In the rows, zero is written as 128.
Rows near named flat spaces through zero
zjmf: [128  93 176 113  76  64 104 134 121 159 153 161 129 108  74  89 119  63
 211 152 150 176]
zjmf: [ 64 128 117 128 177  78  67 117 161 181 182 146 156 115 141 129  93 148
 120 176 165 133]
zjmf: [143  91 120 126 123 121  90 118 147 163 116 125 119  91 105 103 102 119
 123 151 139 142]
nbbf: [150  90 162 138  67 147 200 143  88 111  98 145  88 148 134  89 140 139
 180  73 120 134]
jlnr: [105  94 109 122  89 179 188 126  91 107 116 157 126 131 133 109 132 124
 147  71 122  73]
mnqt: [144 159  97 154 176 130 118 135 156 150 187 100 117 147 164 113  82 164
  57 118 116 135]
nbbf: [ 92 113  87 130 203  64  77 127 197 172 187 112 153 136 158 107 111 151
 107 147 146 154]
ggmt: [194 123 148 142 101 126 137 151  92 134 145 137 120 146 117 101 139 120
 136  99 103 153]
ggmt: [ 80 114 124 134 111 100 122 166  77 179 159 144 160 132 135 147 142 156
 154 146 174 136]
nbbf: [161 128  99 132 165 101  89 133 167 155 176  96 114 135 144  99 104 141
  92 117 120 159]
mnqt: [118 155 158 114 149 111  88 117 143 101 115 114 144 131  95 158 135  94
 114 170 124 146]
jlnr: [ 95 147 116 123 143 104 107 112 140 147 167 128 135 126 121 151 127 139
 150 143 135 127]
zjmf: [111 107 140 110 114 123 105 106 131 121 106 127 132 113  76 139 140 100
 158 148 126 132]
nbbf: [ 88 120 132 152 159 111 147 129 136 135 140 134 147 159 136 131 136 161
 132 135 125 134]
mnqt: [121 108 162 134  68 135 193 167  47 103 112 143 150 168  96 141 188 110
 186  98 120 136]
ggmt: [150 117 177 158 129 128 127 124  92 146 137 195 134 144 135  99 120 159
 136 126 111 125]
ggmt: [121 123 140 113 118 135 137 126 114  94  86 135 151 131 106 154 174 101
 150 133 120 118]
nbbf: [123  90 147 144 110 131 171 152  96 112 126 131 144 169  99 105 149 113
 140 101 108 144]
nbbf: [116  99 121 109 115 113 125 131 137 130 119 138 134 113 131 110 135 104
 154 123 146 127]
ggmt: [184 133 131 163 156 113 142 156 129 138 172 126 127 174 159  87 124 153
  94  94  96 159]
jlnr: [145 108  91 114 165  99  92 159 171 134 102  82 157 117 147 126 151 106
  84 151 149 159]
ggmt: [134 173 106 148 179  98  94 127 157 172 180 133 138 124 175 141 110 173
 100 156 137 133]
nbbf: [146 131 112 105 150 112  95 124 160 108 130 106 146 126 109 130 146  83
 115 132 114 139]
ggmt: [118 155  97 127 140 125 162 164 147 113 136  67 115 149 173 140 127 138
  93 112 147 144]
nbbf: [163 188 151 124 134 166 113  97 124 104  81 144  99 102 163 171 128 164
 109 145 121  96]
jlnr: [184 157 167 144  92 115 108 134 103 174 133 146  82  98 150 125 100 164
 148 151 149 155]
jlnr: [173 148 147 154 139 132 108 118 144 141 129 103  99 124 107 123  94 140
  91 153 107 159]
zjmf: [ 87 138 121 145 148 112 124 149 119 167 164 142 145 133 168 131 103 167
 107 147 163 125]
ggmt: [182 179 161 167 121 140 109 130  86 180 183 151  73 130 171 119  68 213
 100 123 127 137]
mnqt: [183 148 192 111  87 137 112 109 101  88  93 138  99 124  82 138 145  92
 160 129 100 145]
zjmf: [ 78  83 119 126  89 122 170 147 111 137 127 104 120 138 105 118 131 124
 167 112 151 142]
zjmf: [129 162 146 122 138 140 131  90 139  97  99 166 138 115 129 159 152 121
 154 143 108  93]
jlnr: [104 124 139 121 168 111  84 118 143 112 134 130 173 141  86 138 135  91
 101 160 114 135]
jlnr: [ 48 136 105 115 168  98  81  94 178 145 174 102 140 118  90 150  93 117
 124 171 142 131]
ggmt: [141 125 113 124 106 108 118 151 101 158 161 114 130 131 118 136 147 134
 154 118 138 149]
mnqt: [126 161 131 108 162  81  75 114 167 128 168 159 173 112 121 132 130  69
 135 167 128 129]
jlnr: [186 121 190 131 124 101  94 159 113 121 100 141 133 135 127 102 134 101
 109 151 131 178]
mnqt: [ 73 182 112 176 204 110 108 122 142 187 198 162 163 136 183 155  85 208
  79 179 146 106]
ggmt: [128 113 123 131 163 133 142 111 162  94 118 118 128 157 130 110 138 130
 113 102  95 126]
zjmf: [112 156 122 165 115 108 126 154  94 206 197  97  93 137 144 147  88 212
 128 144 161 165]
mnqt: [147 163  59 160 160 146 184 136 164 148 178 111 108 139 212 111 102 184
  91  83 117 102]
zjmf: [156  65 122 101 103 141 117 109 151 105  75 113 118 103  73  94 139  69
 143 115 109 134]
mnqt: [ 60 163 163  97 151  92  82 117 143  90  97 126 190 118  75 200 163  59
 141 216 149 136]
ggmt: [108 157 128 127 163 147  77  71 142 138 131 140 116 108 118 167 108 174
 114 156 117  97]
nbbf: [108  97 136  74 141 132 100 115 148  65  64 163 175 111 124 122 165  50
 127 131 133  92]
mnqt: [167 135 129 130 100 129 165 165  93 111 145 116 127 160 133 120 157 113
 138  85 113 144]
ggmt: [172 168 116 145 158 127 108 135 152 139 152 117 133 121 145 123 100 120
  71 148 116 137]
nbbf: [190 138 169 116  44 129 161 144  78 110 125 123  82 133  98 122 151  98
 196  90 115 158]
nbbf: [131 100 140 135  91 156 162 133 100 136 103 154  99 117 156  99 108 154
 139 102 144 109]
mnqt: [108 164 128 112 155  95  82 125 150 136 143 142 163 107 136 157 131 103
 124 178 151 126]
nbbf: [131 181 158 112 121 131  98 124  97 101 134 133 151 129  90 179 147  90
 127 157 118 124]
zjmf: [ 59 154 113 141 143 136 164 138 105 129 157 121 136 162 159 167 135 184
 128 118 143 106]
jlnr: [133 130 111 133 158 110  83 128 152 164 144 109 121 115 144 127 105 158
  97 150 144 146]
jlnr: [113 128 115 140 124 174 164 107 123 118 113 133 109 126 136 131 112 157
 117 108 116  89]
mnqt: [155 133 174 147 110 146 160 131  88 100  98 128 106 165 119 139 157 160
 144 107 100 143]
zjmf: [106 132  87 159 156 121 104 131 159 202 142  84 110  97 149 141  75 194
  82 179 166 146]
mnqt: [ 96 129 173 119  95 113 145 148  74 103 100 153 171 145  90 169 187  95
 184 151 137 134]
jlnr: [160  95 132 119  82 152 136 150 106 128  82 137 128  93 120 101 120  84
 119 129 145 123]
zjmf: [ 61 164 117 124 199 117  77 116 170 120 100 100 180 114 120 197 129 124
  68 218 151 122]
jlnr: [208 154 137 165 100 148 166 137 105 157 133 123  57 132 182 113 112 210
 133  91 116 143]
[143 114 136 123 104 163 102  92 108 135 134 121  83 115  81 120  94 142
 126 111 106 119]
ggmt
[113 129 129 124 138 122  94 133 135 130 107  86 140 119  89 158 128 112
 100 174 140 153]
zjmf
[167 116 105 131 113 130 139 147 102 139 156 133 142 141 121 114 155 119
 139  91 107 128]
jlnr
[120 122 140 133 142 151 167 129 111  83 106 147 142 169 148 127 161 143
 124  90 103 104]
jlnr
[ 85  97 120 108 121 120 149 144 143 122 106 119 108 126 179 106 118 143
 136 107 173 126]
jlnr
[129 132 101 145 119 136 106 104 132 189 190 116  86 104 112 115  63 167
 122 128 129 127]
jlnr
[103 156 141 118 140 108 104 112 129 121 139 144 162 125  97 167 150 102
 152 164 124 124]
jlnr
[117 165 137 146 130 123 156 163 104 129 147 123 138 152 161 147 129 147
 110 134 143 135]
zjmf
[107 124 148 130 151  89  69 123 123 165 176 180 171 121 109 116 111 111
 132 167 138 132]
mnqt
[138 107 161 158 137 139 116 123  86 148 150 169 132 156 116 104 114 169
 114 116 103 127]
ggmt
[ 22  66  77 106 181 124 142 106 202  99 120 126 178 130 121  97 114  78
 107 126 138  90]
nbbf
[161 146 168 136 133 152 116  81 136 112 106 171  99 115 128 118 107 144
 130 131  98 106]
ggmt
[117 131 136 120 107 115 128 131 116 134 132 136 131 119 120 138 136 117
 160 137 142 131]
nbbf
[134 127 132 114 118  98  96 144 128 155 126 133 130 102 145 130 128 123
 141 153 165 146]
jlnr
[189 124 160 134  87 141 136 149 118 126  72 122 101  97 130 109 113 103
 115 147 141 152]
jlnr
[165 144 162 150  76 151 170 119 104 131 132 133  70 125 117 109  93 140
 153 109 113 136]
jlnr
[ 93 120 110 110 131  95 106 133 148 153 150 116 125 113 143 127 116 130
 145 139 166 140]
jlnr
[102 114 187  97 133  88 126 115 138  51  66 143 182 157  63 159 218  48
 196 155 104 150]
mnqt
[252 166 136 140  32 100 147 190  91 195 195 116  52  95 169  74  80 117
 159  98 158 188]
ggmt
[173 110 109  94 167 154  95  93 167  69 104 133 137 134 121 102 151  88
  94  83  74  98]
zjmf
[178 147 151 126 126 126 130 126 124 100  80 127 130 133 125 156 185 127
 150 134 105 141]
nbbf
[148 108 161 118  87 151 155 133  94 103  87 159 109 126 140 108 138 122
 151  99 129 114]
nbbf
[ 52  97 121 119 155 122 138 127 137  98  98 144 205 139  92 150 168  80
 133 158 130 106]
nbbf
[127 101 109 133 146 100  74 150 139 182 166  96 127 120 122 102  86 138
  84 149 154 167]
zjmf

Rows near named flat spaces through zero (a row that begins with a name and a colon came from that space)
qrhn: [ 96 140 124 176 127  97 160 121 191 119 112 128 146  75  90 124 104 133
 136 131 126 123]
njbt: [149 107  98 111 131 121 139 127 145 134 116 110 120 158 129 141 124 144
 131 114 124 117]
qrhn: [146 102  94  88 151 116  69 106  80 135 118 108 118 136 126 117 123 125
 104 124 137 117]
njbt: [149 115 116  87 161 154  32 142  82 133  95 104 155 127 146  84 190 148
 151 142  63 120]
njbt: [133  60 164  99 159 172  41 102  85 139 156 116 129  99 200 107 130 108
 131 103  92 140]
dsmr: [182  91 171 105  74  77 112 124 156 167 124 137  79 106 202 211 125 103
  86 100 137 144]
qrhn: [128  91 176 108  89 119 114 155 131 149 135 145  54 114 158 142 177 129
 124 130 151 149]
dsmr: [145 125 141 173 106  56 165 117 197 129 114 133 114 124 149 182  77 122
  96 127 134 123]
tqqs: [160 128 137 136 112 146 162 144 179 130 131 126 118  90 117 124 147 153
 170 134  87 138]
dsmr: [ 92 116 158 198 106  57 193 133 226 149 118 147 122 125 150 186  65 100
  98 122 159 132]
tqqs: [116 131 114 137 138 183 177 136 100 111 154 136 117 165  92 107 131 145
 164 124 161 125]
dsmr: [157 148 181  97  92 142 130 164 111 156 145 163 103 127 178 154 145  91
 110 146 119 155]
tqqs: [127  74 183 192 170 139 112 138 138 118 134 143 106 123 181 103  92 125
 147 153  94 125]
dsmr: [117 157 102 143 139  83 125 126 108 119 111 129 128 171 100 127 110 127
  94 157 161 116]
tqqs: [144  88 120 137 124 123 111  95 106 114 145 113  84 126 113 133 140 160
 136 108 167 126]
tqqs: [ 91  96 132 114 150 113 102 154 150 140  86 128 129 120 153 108 124 111
 117 132 101 112]
njbt: [145 112 161 102 114 123  98 142  49 157 135 162  80 172 177 167 124  83
  81 129 189 135]
dsmr: [145 139 111  92 113 119 135 135 140 143 131 116 133 170 141 147 140 130
 114 126 120 136]
tqqs: [103  85 194 155  99 170 157 127 169 132 185 135 108 120 177 144 154 138
 166  94 130 161]
njbt: [151  93 184 150 123 153 130 100 105 173 213 152 103 114 178 164  70  72
 110 120 168 177]
njbt: [111  90 163 202 148 134 112 108 112 107 129 137 129 123 150 136 112 136
 147 109 151 115]
dsmr: [125 137  82  68  69 113 151 133 135 149 112 115 100 125  70 161 194 153
 129  90 188 130]
tqqs: [ 69 133 155 125 121 135 146 135 177 131 137 132 164 109 159 125 120 102
 122 112 102 138]
njbt: [ 67 120 125 166 167 128  51 128  93 104  71 116 183 121 119  91 177 151
 152 120 120  96]
dsmr: [154 100 171 173 143 128  79  78 104  76 160 116 119 125 181 125 121 157
 131 121 103 126]
njbt: [122 132 109 116 109 119 165 108 168  56 126 107  93 103  93 102 147 187
 142 115 110 105]
qrhn: [128  80 138 134 159 164 107 120 130 122 140 115 130 122 155 102 123 138
 157 116  94 125]
qrhn: [142  86 168 113 150 166 114 142 119 144 148 138 124 153 212 129 102  97
 127 123  88 134]
dsmr: [ 87 132  94 150 153  69 139 129 170 140  79 122 172 154 126 145  70 102
  91 126 133 101]
tqqs: [102  87 113 169 153 116 133 108 140 122 131 115 118 142 110 121 102 144
 137 118 159 118]
qrhn: [165 141 139 135 118 100 110  83 122 139 158 124 150 117 162 173  81  98
  87 117 131 145]
qrhn: [129 119 168 122 118 145 159 161 174 131 129 147 112 104 168 124 121 113
 138 137  82 135]
dsmr: [ 96 173  85 130 116 137 196 150 147 127 134 129 125 144  36 103 150 152
 153 149 167 134]
njbt: [ 74 140 129 127 105 104 176 122 154 117 134 142 116 118 112 142  99 106
  97 111 174 125]
njbt: [145 136 141  97  82 131 167 112 159 136 196 125  83 102 116 136 133 130
 120 130 141 171]
tqqs: [154 196 145 140 122 132 134 179 118 133  89 159 155 113 120 122 150 115
 138 176  89 126]
qrhn: [ 94 119 150 115 140 143 111 165 118 113  93 144 118 119 146  95 152 123
 134 138 104 109]
qrhn: [132 136 126 126 103 118 150 145 173 135 136 121 100 106  94 115 167 158
 149 150 119 148]
qrhn: [155 147 150 126 108  92 102 129 101 100 105 137 110 151 165 155 145 135
  96 134 126 113]
tqqs: [121 148 131  90  90 145 105 122  54 124 143 136 110 146 114 146 191 133
 119 104 191 136]
qrhn: [107 111 114 132 162 157  94 118  91 121 128 116 151 143 121  98 138 137
 146 121 128 119]
njbt: [116 152 132 101 104 108 129 147  97  85  95 144  86 139 120 122 163 143
 106 136 147 102]
njbt: [141  84 176 119 100 133 155 124 151 129 166 143  65 113 178 152 108 115
 117 110 138 144]
dsmr: [140  79 124 154 176 139 117 118 122 137 125 127 127 127 145 117  70 113
 135 127 118 114]
tqqs: [100 171 160 138 143 179 126 171  98 144 138 156 171 140 137  97 149  99
 149 163 105 147]
tqqs: [ 76 147 148 150 111 124 164 154 156 107  96 150 136 111 121 129 141 126
 135 119 135 110]
qrhn: [163 119 135  90 125 140  65 110  60 125 146 118 114 153 161 133 162 134
 114 122 131 135]
qrhn: [129  59 156 121 148 146  71 114 106 120 129 121 101 104 176 113 136 132
 137 106 111 120]
dsmr: [ 85 143 109 182 125 136 221 141 167 120 143 141 114 137  50 115 110 147
 161 138 181 129]
njbt: [158 114 128 109 118 152 136  93 158 110 188 102 102  80 113  99 135 160
 153 128  93 156]
tqqs: [145 165 130 106 150 149 145 144 124 118 129 141 155 130 148 105  86  96
 115 157  72 123]
dsmr: [ 84 154  91 143 101 103 202 129 200 114  98 119 158 126  80 152 129 148
 138  93 149 108]
[ 66 145  74 115 178 145 152 163 167 158  84 122 204 126  87  83  95  97
 141 139  93 111]
dsmr
[ 95 127 181 185 123 118 125 130 117 130 135 153 143 155 174 162 119 105
 116 120 159 133]
qrhn
[139 146 139 101 144 137  69 139  46  69  78 135 134 168 172 111 164 141
 113 130  97  82]
qrhn
[102 171 144 142 130 127 172 148 151 126 123 159 148  91 117 117  81  85
 113 153 116 128]
njbt
[134 105 153 140 112 106  61 118  72 104 120 123  86 156 147 139 197 168
 124 123 164 123]
qrhn
[143 128 135 121  91 110 157 115 199 123 132 116 124  76 132 151 135 144
 135 106  99 136]
tqqs
[127 101 160 182 149 157 148 152 168 136 138 136 125 115 138 105 125 141
 178 149  93 139]
tqqs
[177 135  98 113 155 147 109 113  97 126 137 113 141 136 116 111 113 135
 136 142 102 126]
njbt
[108 160 108 164 115  92 197 134 193 112  92 135 150 113  93 149  95 131
 126 121 133 105]
dsmr
[137 136 105  98 123 123  83 111  65 111 117 114 130 172 127 137 167 147
 113 111 154 114]
njbt
[103  51 133 159 163 129 114 132 160 176 124 122 126 120 147 128  95 110
 144 115 136 133]
njbt
[153 129  36 102 149 117 175 113 192 148 124  86 152 132  62 115  88 148
 142 127 105 123]
tqqs
[122 134 115  96 123 156 146 130 124 140 151 123 138 150 125 127 134 122
 133 116 132 140]
tqqs
[ 99 156  81 110 154 117 178 134 172 111  98 123 167 127 102 104  66 108
 110 133  95  99]
tqqs
[111 124 133 189 130 114 161 134 168 104 121 132 103  97  81 104 132 164
 160 149 135 123]
njbt
[ 99 106 152 146 122 122 103 113 137 139 147 122 133 118 146 136 143 127
 128 113 142 145]
tqqs
[114 114 153 120 112 120 156 138 140 142 141 150  92 120 147 144 100  96
 104 126 154 136]
njbt
[ 89 109 118 154 120 108 132 105 131 102 144 117  82 108  69 104 151 167
 137 128 184 130]
njbt

Rows near named flat spaces through zero
fz-dp: [105 142 121 141 135 161 146 126 108 117 131 140 174 123 139 146  84  75
 123 134 144 104]
mb-rd: [142 146 129 211 122 126 102  89 140 131 133 118  84  65 125 132 139 188
 137 171 156 147]
mb-rd: [137 123 131  71  98 136 115 140  95  97 105 137 190 176 108  95 149 143
 127 120 124 162]
qg-fq: [119 136 118 140 131 138 112 118 132 124 153 119 124 102 144 173  99 126
 118 165 144 103]
rh-qf: [142 147 152 159  92 127  93 129 104 131 112 112 128  88  98 114 141 187
 170 143 134 157]
qg-fq: [130 160 121 205  90 162 133 123 135 129  75 111 178 102  74  95 184 161
 176 166 129 151]
rh-qf: [119 137 130 113  61 126  92 139 121 112 115  97 143 102  76 136 169 177
 152 135 103 129]
qg-fq: [ 69 133 147 145 101 177 138 116  22  84 133 131 189 106 122 127  80  78
 154  95 125 141]
rh-qf: [145 177 177 139  70 143  53 146  51  89 107 120 159 104 102  92 124 196
 140 147 166 168]
mb-rd: [141 157 138  95  92 129  94 144  67  76  74 134 165 163 102 103 154 180
 109  98 112 182]
qg-fq: [105 157 112 200  91 170 129 113 113 119  96 103 178  78  87 149 145 147
 177 168 119 134]
fz-dp: [113 137 126 122  94 148 122 124 122 100 131 134 168 127 110 110 133 110
 110 134 147 112]
mb-rd: [134 106  77 149 187 117 200 107 199 159 105 146 109 159 142 142 151  94
 114 112  95 122]
fz-dp: [118 138 119 118  80 139 107 118 126 108 133 127 164  99 100 145 121 136
 126 143 139 109]
fz-dp: [136 103  85 125 186 116 179 132 164 150  86 115 109 189 140 148 183 137
 137 119  58 163]
qg-fq: [110 138 128 109 144 145 141 138  89  98 121 145 154 163 149 126 102  84
  93 100 129 126]
qg-fq: [143 131 132 122 143 124 151 138 129 125  95 150 138 172 126  78 151 116
 111  94 126 150]
fz-dp: [144 136 125 110  95 120  93 121 108 102 105 124 141 130 105 131 151 192
 128 134 119 165]
rh-qf: [116 108 130 108 105 123  97 112 136 106 180 115 105 120 135 125 143 139
 101 156 149 114]
qg-fq: [132 119 159 170 102 131 111 110 138 154 168 122 114  70 116  92 122 137
 170 160 175 120]
fz-dp: [114 127 140 132  92 153 110 126  86 108 127 110 170 122 107 110 144 146
 163 151 130 154]
qg-fq: [124 146 116  99 111 155 134 152 107 103  86 131 206 172 108 121 142 116
 126 130 115 136]
fz-dp: [ 92 109 132 125 177 139 205 130  83 148 121 162 145 137 153 141  52  24
 150  37  96 117]
rh-qf: [133 137 129 115 179 118 155 136  98 107  98 160 110 185 164 111 114 100
  74  65 115 153]
qg-fq: [162 149 122 104 123 130 126 170 198 150 105 128 164 170 111  94 168 122
 112 168 151  95]
mb-rd: [133 107 122  78 161 106 145 143 141 141 136 137 108 166 153 142 116 104
 110  99 107 119]
mb-rd: [ 86 114 124 120 146 149 170 120 101 118 149 148 150 133 148 138  79  42
 115  87 125  99]
fz-dp: [138 152 102 139  98 128  97 119 180 122 133 117 132  94 110 169 138 160
 103 183 147  90]
rh-qf: [145 133 128 126 118 119  97 125 144 121 135 118 111 127 128 125 151 170
 113 160 142 135]
rh-qf: [111 105 122 133 178 118 187 118 116 140 121 153 101 148 153 126 104  72
 122  55  96 135]
qg-fq: [162  96 164 105 119  93  98 115 112 130 145 135  86 143 129  57 161 187
 139 114 144 189]
mb-rd: [131 126 145 103 115 116  88 119  89  93 147 130 106 132 141 120 123 162
  98 121 141 153]
mb-rd: [ 80 109 168 165 115 145 133 109  62 135 179 121 113  60 135 128  69  86
 182 102 138 120]
qg-fq: [112 121 137  94 110 134 115 136  74  99 124 120 148 148 123 125 132 136
 134 107 107 154]
mb-rd: [126 156  81 204 157 132 167 104 189 125  87 134 102 123 126 145 166 124
  83 133 115 114]
rh-qf: [134 123  98 119 111 135 117 134 188 144 137  98 148 126 111 158 165 148
 142 199 125 100]
fz-dp: [108 172 127 167 132 151 157 127 120 102 105 166 151 123 130 107  96  60
  71  87 157  91]
rh-qf: [158 116 129 157 176 102 131 115 133 148 114 125  66 142 154 122 151 179
 137 128 112 183]
mb-rd: [111  96 133 108 171 101 173 134 101 149 123 136  81 145 148 141 107  94
 144  40  68 143]
fz-dp: [116 125 132 148 172 115 181 131 132 157 120 152  94 122 147 132  89  67
 126  58 109 107]
rh-qf: [124  93 156  96 141 102 115 112  67 119 159 136  83 128 156 124  96 142
 136  80 117 170]
rh-qf: [151 112 123 139 156 103 128 106 164 147 148 137  76 123 151 128 129 147
 112 138 142 133]
fz-dp: [141 136 167 115 100 109 100 132 107 105 132 146 104 133 118  57 144 145
  96  91 159 143]
[138 113 127 119 101 132 105 102 101 120 132 126 157 110 114 137 123 175
 166 153 132 167]
qg-fq
[144 154 102 128 170 135 162 156 145 134  66 138 154 184 136 137 142 113
 110 117 100 135]
rh-qf
[132 134 135 136 137 122 130 122 122 122 127 143 113 129 138 114 118 123
 108 110 140 132]
rh-qf
[136 173  98 157 137 133 125 119 165 123 113 145 131  97 134 189  88 121
  80 148 148  80]
fz-dp
[145 150 107 128 172 122 145 141 158 119  98 144 116 178 153 128 141 115
  66 121 127 123]
qg-fq
[176  94 106 103 182  81 129 116 181 169 134 128  66 150 160 163 137 180
 130 146 107 155]
rh-qf
[142 123  88 128 139 132 163 123 185 134  94 135 155 169 113 115 180 124
 115 141 113 131]
mb-rd
[120 102 178 112 123 107 111 131  92 126 172 128  75 124 143  73 126 123
 128  90 143 142]
qg-fq
[131 125 125 116  91 140 105 127 127 130 132 112 169 109 103 143 132 156
 166 169 132 130]
qg-fq
[151 139 131 165 150 118 147 126 156 139  99 143 103 147 128  75 165 135
 111 114 138 147]
qg-fq
[144 128 113 128 153  97 146 128 166 144 109 138  83 136 133 141 139 136
 105  97 105 123]
fz-dp
[154 105  98 120 191  75 155 107 186 134 121 146  32 172 165 131 165 146
  59  88  99 145]
rh-qf
[111 115 120  70 116 149 116 146 114 114 153 114 179 155 135 156 113 104
 131 160 127 108]
rh-qf
[133 150 138 135  71 160  88 142  96  97  95 100 195 140  84  88 188 185
 160 179 135 170]
qg-fq
[130 173 104 165 121 141 128 121 145 104  91 139 144 118 116 144 133 132
  85 135 137 112]
fz-dp
[111 134 146 112 117 147 134 152 116 126 140 133 161 138 126 104 111  76
 125 120 147  97]
qg-fq
[118 146 122 203 138 138 155 121 189 171 143 126 107  67 124 142 110  86
 140 153 154  64]
qg-fq
[125 138 147 133 111 130 117 130 126 117 141 137 125 121 124  93 128 114
 107 122 159 113]
fz-dp
[119 130 110 132 144 127 158 128 165 136 129 141 122 132 133 136 122  84
 100 112 127  90]
fz-dp
